[[-236 -550 -511 -814  398  520  -74]
 [-341   55  629  -40  -93  150 -128]
 [-507 -280 -634 -407 -870  222 -102]]	398

[2957 7861 1577 3624 2227 5884]	2227

[589 830 137 231 306 195]	306

[-970  209  599  775 -263   13]	-263

[101 169  25 510 931]	931

[[6040 7493 1782 8751 3427 3919]
 [8046 3014 5378 4593 4772 3320]]	3427

[ 13  69 240 106  80]	80
---
Q: ((12, 39, 24, 36, 53, 92, 10), (44, 46, 34, 20, 80, 26, 29), (38, 31, 33, 22, 9, 49, 64))
A: 92
Q: ((36, 91, 50, 89, 91, 37), (26, 96, 44, 93, 96, 27), (97, 15, 33, 9, 11, 98))
A: 91
Q: ((625, 741, 366, 308), (787, 947, 213, 657), (425, 357, 706, 703))
A: 366
Q: ((58, 84, 74, 88, 59, 59, 57), (58, 64, 50, 53, 54, 56, 66), (24, 4, 10, 0, 27, 32, 21))
A: 59
Q: ((5068, 6217, 9114, 7750, 5400, 5288, 4679), (6111, 5625, 4086, 6092, 1953, 7626, 7977), (6313, 4957, 5572, 1784, 6121, 9026, 8338))
A: 5288
Q: ((-336, 69, 32, 90, 15), (991, -247, -232, -231, -273), (-677, -555, -503, -457, -533))
A: 90
Q: ((6, 5, 0, 6, 4, 6, 7), (4, 8, 5, 4, 8, 3, 5), (5, 6, 1, 5, 6, 5, 7))
A: 6
---
[  2.9  58.5  -6.3 -10.0   7.4 -21.1  33.0] ⇒ 2.9

[[-46.7 -37.8 -31.7  57.0 -38.3]
 [-32.4 -15.1   4.8 -15.0   3.8]
 [ 64.6  62.0  47.9 -39.8  45.4]] ⇒ -15.0

[ 18.4  36.6  38.7 -54.2 -19.8] ⇒ 18.4

[[ 22.0  43.7 -10.0  20.8  45.2]
 [-64.5  28.4 -15.2  13.7  15.2]
 [-12.6 -48.2  10.8 -21.6 -44.9]] ⇒ 10.8

[[ 37.5  51.6 -25.8  13.2  34.1]
 [ -5.9  66.4  -7.5  59.6  33.4]
 [ 49.2  49.3 -21.1   5.2  35.1]] ⇒ 34.1

[-62.4  23.1  32.6  10.8  68.6   6.0 -29.7] ⇒ 10.8
---
[[219 236 226 180 138  74  40]
 [151 210 159 176 174  80   3]]	176

[895 559 574 132  20 748]	574

[524 808 730 143 875 789 628]	143

[[184 208 174 218 202]
 [237  61   5  16 195]
 [ 36 154 107  43 223]]	154

[ 11  48 -26 -25 -21 -31]	-26

[80 65 62 43  5 21 10]	43
---
7.5,35.7,-8.5,0.3,-16.0,57.7
-4.8,6.0,-40.6,-1.2,-47.7,24.5
1.7,29.2,21.7,-7.0,20.1,34.0
=> 21.7

-5.5,-35.4,21.0,-9.4,-11.7,-32.2,-67.4
-7.9,-34.9,22.3,3.8,-0.6,-45.8,-40.6
-6.8,-7.8,4.5,21.1,23.3,-28.3,35.1
=> 4.5

45.2,-21.4,-2.0,13.7,-37.5,-12.1
18.9,18.2,52.7,21.6,26.1,-28.9
-45.0,-37.6,16.1,3.5,-28.8,-12.3
=> 16.1

9.1,-14.1,17.4,-8.8,12.5,-24.4
-60.2,-29.0,-18.1,42.7,-63.5,26.1
-23.1,-33.3,5.4,16.6,-10.1,-27.1
=> 5.4

-4.3,-17.0,-56.2,-1.7,-4.2,19.6,19.2
-18.0,37.7,-26.0,-19.1,15.8,13.4,-38.7
-3.4,-19.0,9.8,-3.6,-21.6,57.4,-30.8
=> 9.8

19.5,-1.2,53.6,2.9,-12.9,67.4
41.9,-27.0,-7.7,2.8,-11.5,-0.2
12.4,-52.0,-23.4,-27.8,29.6,31.3
=> -23.4
---
(-40, -11, -43, 0, 4, -10, 34) | 34, -40
((541, 513, 540, 475, 412, 410), (224, 277, 274, 297, 776, 775)) | 410, 224
((228, 107, 251, 121, 233, 153), (138, 158, 162, 161, 150, 186), (147, 177, 172, 186, 139, 53)) | 153, 147
(190, 207, 193, 61, 212, 159) | 159, 190
((3969, 4510, 6067, 5680), (4156, 6170, 6726, 7769), (4097, 2087, 4032, 1510)) | 5680, 4097
(209, 77, 10, 54, 181, 176) | 176, 209
